Below are the code and all the weights of a small trained network. Each question names an input and a target symbol and asks about switching units off, where a switched-off unit gives its printed mean instead of its output.

import numpy as np


def w(rows, s, z=0):
    codes = np.array(rows[::2]) - 128.0
    scale = np.full(codes.shape[1], s)
    scale[-1] = z or s
    return codes * scale


def f(y):
    return y / 2 * (1 + np.tanh(0.7978845608 * (y + 0.044715 * y**3)))


def softmax(a):
    e = np.exp(a - a.max(-1, keepdims=True))
    return e / e.sum(-1, keepdims=True)


def log_softmax(a):
    a = a - a.max(-1, keepdims=True)
    return a - np.log(np.exp(a).sum(-1, keepdims=True))


def net(x, mask):
    ids = ['δεζηλξπτφω'.index(c) for c in x.split()]
    T = len(ids)
    res = E[ids] + P[:T]
    u = 0
    for l in range(2):
        r = res
        for j in range(2):
            rows = slice(4 * j, 4 * j + 4)
            q, k, v = (r @ M[l][rows].T for M in (Q, K, V))
            z = softmax(np.where(np.tri(T) > 0, q @ k.T / 4**0.5, -1e9)) @ v
            o = O[l][rows]
            res = res + np.where(mask[u + j], z, o[:, -1]) @ o[:, :-1]
        u += 2
        y = f(res @ A[l][:, :-1].T + A[l][:, -1])
        res = res + np.where(mask[u : u + 4], y, B[l][:, -1]) @ B[l][:, :-1]
        u += 4
    return log_softmax(res[-1] @ U[:, :-1].T + U[:, -1])


Q, K, V, O, A, B = {}, {}, {}, {}, {}, {}
E = w([
[166,104,131,165,138,151,104],'δ',
[123,162,106,128,61,118,121],'ε',
[115,125,183,101,211,94,142],'ζ',
[80,133,138,70,131,194,201],'η',
[79,132,114,134,113,80,75],'λ',
[125,140,69,113,145,124,113],'ξ',
[154,87,56,173,108,135,99],'π',
[147,179,151,148,127,253,159],'τ',
[120,131,76,158,30,100,164],'φ',
[128,154,203,123,112,63,181],'ω',
],0.028)
P = w([
[254,185,48,65,138,109,61],'0',
[131,114,136,153,172,112,124],'1',
[144,120,118,164,155,119,129],'2',
[154,115,117,174,146,127,133],'3',
[160,114,118,179,143,127,136],'4',
[172,107,124,177,149,149,130],'5',
[163,117,115,183,139,131,138],'6',
[161,118,124,187,146,142,131],'7',
[166,120,138,171,148,155,151],'8',
],0.0071)
Q[0] = w([
[231,192,133,93,83,71,88],'0.h0',
[131,182,198,217,80,73,110],'0.h0',
[104,44,254,58,117,25,120],'0.h0',
[104,117,46,117,111,47,55],'0.h0',
[200,157,117,252,55,130,90],'0.h1',
[121,224,193,126,148,111,59],'0.h1',
[180,199,104,249,95,59,92],'0.h1',
[34,128,108,113,129,104,181],'0.h1',
],0.0077)
K[0] = w([
[154,120,83,150,100,56,105],'0.h0',
[101,157,182,102,40,62,55],'0.h0',
[70,36,205,86,158,1,199],'0.h0',
[90,59,4,111,116,82,107],'0.h0',
[142,183,122,170,103,164,75],'0.h1',
[189,141,130,147,135,84,91],'0.h1',
[205,246,174,134,98,200,117],'0.h1',
[59,150,139,70,99,164,165],'0.h1',
],0.008)
V[0] = w([
[118,145,155,255,158,111,111],'0.h0',
[200,190,136,123,104,140,49],'0.h0',
[92,105,99,144,119,152,162],'0.h0',
[77,48,193,106,154,194,201],'0.h0',
[131,126,119,97,139,95,47],'0.h1',
[110,143,107,216,169,150,108],'0.h1',
[120,178,105,159,123,100,104],'0.h1',
[140,122,31,78,161,57,128],'0.h1',
],0.0083)
O[0] = w([
[12,160,69,159,217,164,150,218],'0.h0',
[86,121,128,178,85,148,99,231],'0.h0',
[79,176,74,23,139,144,117,139],'0.h0',
[92,167,59,148,117,20,191,35],'0.h0',
[80,60,255,208,148,119,95,1],'0.h1',
[78,93,136,134,175,214,163,201],'0.h1',
[122,154,96,50,111,158,129,138],'0.h1',
[183,57,120,43,89,157,115,15],'0.h1',
],0.0071,0.0023)
A[0] = w([
[161,195,180,189,134,92,129,127],'0.n0',
[70,45,28,72,46,112,5,149],'0.n1',
[114,54,116,120,254,75,150,253],'0.n2',
[65,47,136,172,227,172,165,119],'0.n3',
],0.0061,0.0045)
B[0] = w([
[103,165,168,160,159,143,206,171],'0.n0',
[2,47,111,81,24,236,175,254],'0.n1',
[222,197,20,117,109,237,91,232],'0.n2',
[102,159,137,155,121,9,163,208],'0.n3',
],0.0076,0.0057)
Q[1] = w([
[134,107,156,179,180,156,126],'1.h0',
[226,74,81,151,223,46,124],'1.h0',
[150,239,119,54,105,91,134],'1.h0',
[137,250,92,202,187,154,136],'1.h0',
[149,216,77,178,161,251,227],'1.h1',
[201,191,188,232,81,108,134],'1.h1',
[204,75,72,75,88,93,254],'1.h1',
[234,85,73,54,216,189,201],'1.h1',
],0.0071)
K[1] = w([
[139,128,167,162,178,106,115],'1.h0',
[104,30,61,146,156,72,152],'1.h0',
[138,172,179,73,127,93,127],'1.h0',
[247,100,172,98,53,77,53],'1.h0',
[126,76,193,166,168,254,168],'1.h1',
[140,146,152,168,128,148,185],'1.h1',
[130,188,117,102,80,128,184],'1.h1',
[146,171,107,80,212,183,126],'1.h1',
],0.0093)
V[1] = w([
[57,161,115,85,131,107,179],'1.h0',
[178,71,78,95,75,9,119],'1.h0',
[176,19,53,124,222,134,148],'1.h0',
[172,156,114,59,129,182,85],'1.h0',
[194,246,21,41,144,218,87],'1.h1',
[107,200,50,163,147,122,91],'1.h1',
[72,204,182,144,1,80,147],'1.h1',
[213,78,126,58,169,96,179],'1.h1',
],0.007)
O[1] = w([
[167,91,154,70,170,55,69,99],'1.h0',
[47,112,164,78,128,150,99,89],'1.h0',
[62,91,29,166,122,82,98,85],'1.h0',
[138,78,79,96,180,154,118,232],'1.h0',
[162,113,39,145,116,156,53,223],'1.h1',
[90,73,166,169,62,164,81,96],'1.h1',
[92,68,190,75,142,190,254,161],'1.h1',
[79,218,32,178,155,167,185,2],'1.h1',
],0.0082,0.0083)
A[1] = w([
[176,54,146,172,127,134,128,139],'1.n0',
[193,132,97,128,58,117,147,3],'1.n1',
[95,129,141,64,2,152,155,18],'1.n2',
[163,187,100,166,145,169,190,189],'1.n3',
],0.0089,0.0047)
B[1] = w([
[57,208,109,186,227,188,177,195],'1.n0',
[89,146,141,190,242,33,176,156],'1.n1',
[93,225,124,233,108,23,78,240],'1.n2',
[75,130,156,3,151,51,143,252],'1.n3',
],0.006,0.011)
U = w([
[85,24,175,98,169,73,45,227],'δ',
[234,43,89,52,64,182,118,145],'ε',
[119,151,135,97,164,250,164,2],'ζ',
[227,198,166,115,21,174,86,110],'η',
[80,1,68,160,128,151,202,64],'λ',
[198,105,139,251,205,127,131,119],'ξ',
[129,90,64,72,103,94,158,88],'π',
[131,113,85,182,46,78,192,128],'τ',
[165,16,158,99,179,58,182,148],'φ',
[205,114,128,113,171,8,49,128],'ω',
],0.0065,0.0049)

Each question gives the input, a string of symbols that net reads in full, and the target symbol t.
The units are the heads (4 rows each of Q, K, V and O) and the neurons (one row each of A and B). Each row of codes is followed by its name. A weight is (code - 128) times the scale printed after its matrix; where a second scale follows, it is the last column's (O, A, B and U).
mask holds one flag per unit, layer by layer, with each layer's heads first. A switched-off unit (its flag False) gives its mean, the last column of its rows in O or B, instead of its output. The means were averaged over made-up inputs and are rounded, as every weight is.
A unit's drop is (log p(t) with every unit on - log p(t) with that unit switched off) / (log p(t) with every unit on - log p(t) with every unit switched off).
unit that matters most: the unit with the biggest drop
k most important neurons: the k neurons with the biggest drops, biggest first
k most important neurons of layer l: the k neurons of layer l with the biggest drops, biggest first
heads that matter: for each layer, one digit per head in row order, 1 if its drop is at least 0.15 and else 0, layers parted by /
input τ φ ε, target ξ: 3 most important neurons of layer 1 : [1.n1, 1.n0, 1.n3]
input ε τ λ, target ζ: heads that matter : 11 / 10
input π τ ε τ τ ω ω ω, target ω: heads that matter : 01 / 01
input δ τ π, target τ: heads that matter : 11 / 11
input φ ζ φ λ ζ τ λ ε, target ε: unit that matters most : 0.h1
input π ω λ λ τ ζ, target ω: 3 most important neurons of layer 0 : [0.n1, 0.n2, 0.n3]
input δ ω τ ω δ, target τ: heads that matter : 11 / 10
input δ ε ξ, target ε: 2 most important neurons : [1.n2, 0.n1]
input ξ τ π, target π: 3 most important neurons of layer 1 : [1.n3, 1.n2, 1.n0]
input λ λ τ η ζ ξ δ, target φ: 4 most important neurons : [0.n1, 0.n3, 1.n3, 0.n2]
input τ ζ δ δ π ξ φ η η, target ξ: heads that matter : 01 / 11
input ω τ π λ, target η: 2 most important neurons : [1.n3, 0.n0]
input π ε δ λ ε τ ε, target ω: 2 most important neurons : [0.n1, 1.n3]
input π λ δ, target ξ: 2 most important neurons of layer 1 : [1.n0, 1.n3]
input τ λ φ η ω φ ξ, target ξ: heads that matter : 11 / 11
input λ π ε τ, target φ: most important neuron : [0.n1]
input φ ε π τ ζ, target ε: heads that matter : 10 / 11
input ξ π ε φ ε, target η: heads that matter : 10 / 10
input λ η ω λ ζ η τ π λ, target φ: heads that matter : 11 / 01
input δ τ η ξ δ λ λ, target τ: heads that matter : 01 / 11
input π ω ε ζ λ ε, target η: unit that matters most : 0.h0
input τ π λ φ ω λ, target ξ: heads that matter : 01 / 11
input ω ξ τ λ ζ τ τ δ ζ, target η: 2 most important neurons : [0.n2, 0.n1]
input τ η ζ ζ λ ξ ζ, target ξ: heads that matter : 01 / 01
input π ζ τ δ ζ δ, target ω: 3 most important neurons : [0.n1, 1.n3, 0.n3]
input ε ξ ε τ ξ π, target ζ: 2 most important neurons : [1.n2, 0.n2]
input λ δ ω ζ, target ω: unit that matters most : 0.n2
input η η δ φ τ, target δ: heads that matter : 11 / 11
input τ η ε τ τ ξ ζ, target ξ: 3 most important neurons : [0.n2, 1.n3, 1.n0]
input η ε δ π, target λ: heads that matter : 00 / 10
